Each row is followed by the band that its hidden value falls in (each part has its own value, ranges and names):
[  4  -1  -2   2   6   5   0   6 -11  -6  -7   1  -2  -1  -1   3 -18  -5
   0 -30]  L
[ 7  0  5 -2  5  0 -3 -3  2  1  2 -1  1  3  0 -1  4  1 -2  1]  L
[-16   0 -17   4 -16   1   6   9 -17   1 -10  -2   0  -6  -1   3  -6  -7
   6  -5]  L
[-11   0  -3   4  -6   1   3   5   0  -5  -2   2  -1  -3   1   4 -10  -3
  -1 -14]  C
[ -3  -1  -4   2   0   3   1   5  -9  -2  -5   0  -1  -2  -1   2  -9  -3
   2 -20]  L
[ 13   0  14   0  17   5  -2   2  -2 -10   1   5  -3   3   0   3 -17  -2
  -7 -39]  C
[-17   0 -10   4 -22  -4   6   2   4   0   0   1   1  -4   1   3  -1  -1
   2  12]  C
[-19   1 -15   3 -24  -3   4   3  -3   4  -2  -4   2  -4   1  -1   4  -2
   6  16]  C
[  2  -1  -2   1  12   9   0  11 -23  -9 -12   2  -4   0  -3   5 -26  -8
  -1 -45]  L
